Here is a tiny trained network, its code and every weight. The questions are about switching its units off for an input and a class, where a switched-off unit gives its printed mean instead of its output.

import numpy as np


def w(rows, s, z=0):
    codes = np.array(rows[::2]) - 128.0
    scale = np.full(codes.shape[1], s)
    scale[-1] = z or s
    return codes * scale


def norm(h):
    return h / np.sqrt((h * h).mean(-1, keepdims=True) + 1e-5)


def f(y):
    return np.maximum(y, 0)


def log_softmax(a):
    a = a - a.max(-1, keepdims=True)
    return a - np.log(np.exp(a).sum(-1, keepdims=True))


def net(x, mask):
    res = np.array(x, float).reshape(1, 3) / 4 @ E
    u = 0
    for l in range(2):
        y = f(norm(res) @ A[l][:, :-1].T + A[l][:, -1])
        res = res + np.where(mask[u : u + 8], y, B[l][:, -1]) @ B[l][:, :-1]
        u += 8
    return log_softmax(norm(res)[-1] @ U[:, :-1].T + U[:, -1])


A, B = {}, {}
E = w([
[75,144,2,66,88,177],'x0',
[179,184,158,143,167,217],'x1',
[103,53,137,199,171,201],'x2',
],0.0055)
A[0] = w([
[184,249,41,21,20,107,146],'L0N0',
[142,72,153,200,126,254,105],'L0N1',
[187,251,5,8,89,112,140],'L0N2',
[164,141,169,115,197,36,85],'L0N3',
[148,149,144,158,226,26,97],'L0N4',
[61,221,137,30,141,174,2],'L0N5',
[100,238,124,32,152,147,89],'L0N6',
[81,63,37,86,86,52,68],'L0N7',
],0.0073,0.0046)
B[0] = w([
[181,82,82,199,102,234,254],'L0N0',
[139,70,151,92,213,149,187],'L0N1',
[150,145,88,169,63,222,253],'L0N2',
[136,170,196,103,146,133,173],'L0N3',
[156,245,172,96,119,87,171],'L0N4',
[130,179,27,161,86,129,157],'L0N5',
[147,91,148,202,48,161,183],'L0N6',
[2,104,31,97,144,56,194],'L0N7',
],0.0097,0.0089)
A[1] = w([
[140,214,248,145,100,124,2],'L1N0',
[68,106,134,166,102,84,71],'L1N1',
[4,135,39,99,154,70,144],'L1N2',
[135,113,116,124,58,71,87],'L1N3',
[12,140,16,114,116,94,173],'L1N4',
[147,115,114,167,115,77,56],'L1N5',
[208,154,200,214,96,39,189],'L1N6',
[143,178,66,132,111,136,72],'L1N7',
],0.011,0.0036)
B[1] = w([
[131,226,122,152,140,70,223],'L1N0',
[134,103,105,107,175,126,153],'L1N1',
[60,116,171,70,93,67,225],'L1N2',
[123,71,103,143,156,162,147],'L1N3',
[75,83,193,97,59,69,254],'L1N4',
[131,154,69,99,86,108,131],'L1N5',
[99,245,149,76,115,95,233],'L1N6',
[193,105,158,154,57,147,183],'L1N7',
],0.011,0.0074)
U = w([
[57,60,152,50,11,41,90],'0',
[203,75,70,162,40,178,254],'1',
[248,137,35,151,170,50,2],'2',
[191,254,195,81,135,40,205],'3',
[217,42,161,105,233,183,172],'4',
],0.0092,0.0051)

Each question gives the input, the list of numbers given to net, and the class t.
The units are the neurons (one row each of A and B). Each row of codes is followed by its name. A weight is (code - 128) times the scale printed after its matrix; where a second scale follows, it is the last column's (A, B and U).
mask holds one flag per neuron, layer by layer. A switched-off neuron (its flag False) gives its mean, the last column of its row in B, instead of its output. The means were averaged over made-up inputs and are rounded, as every weight is.
A unit's drop is (log p(t) with every unit on - log p(t) with that unit switched off) / (log p(t) with every unit on - log p(t) with every unit switched off).
The circuit of an input: a set's keep is (log p(t) with only the set's units on - log p(t) with every unit switched off) / (log p(t) with every unit on - log p(t) with every unit switched off). Starting from the 12 units with the biggest drops (on a tie, the unit counted first), units are removed one at a time, each time the one whose removal leaves the highest keep (on an exact tie, the one counted first), for as long as the keep stays at least 0.8.
circuit, biggest first: the units of the circuit, biggest drop first
most important unit: the unit with the biggest drop
top k neurons: the k neurons with the biggest drops, biggest first
top k neurons in layer l: the k neurons of layer l with the biggest drops, biggest first
drop of u: that unit's drop, to one decimal
input [4,7,4], class 4: most important unit : L0N1
input [7,-6,-5], class 1: top 2 neurons : L0N0, L0N2
input [7,5,8], class 4: top 2 neurons : L0N7, L0N1
input [6,1,7], class 0: top 2 neurons in layer 0 : L0N0, L0N2
input [8,-5,-6], class 1: top 2 neurons in layer 0 : L0N0, L0N2
input [-5,-8,-5], class 3: top 3 neurons : L0N4, L0N3, L1N6
input [-2,-5,7], class 4: top 3 neurons in layer 0 : L0N7, L0N1, L0N5
input [-8,7,5], class 3: top 2 neurons : L0N0, L0N7
input [8,8,6], class 4: top 2 neurons in layer 0 : L0N1, L0N7
input [5,-6,-8], class 1: top 2 neurons in layer 0 : L0N0, L0N2
input [5,-3,-3], class 1: drop of L0N2 : 0.4
input [-3,5,4], class 4: drop of L0N1 : 0.7
input [5,1,8], class 4: drop of L0N7 : 0.6
input [-2,4,-8], class 1: circuit, biggest first : L0N0
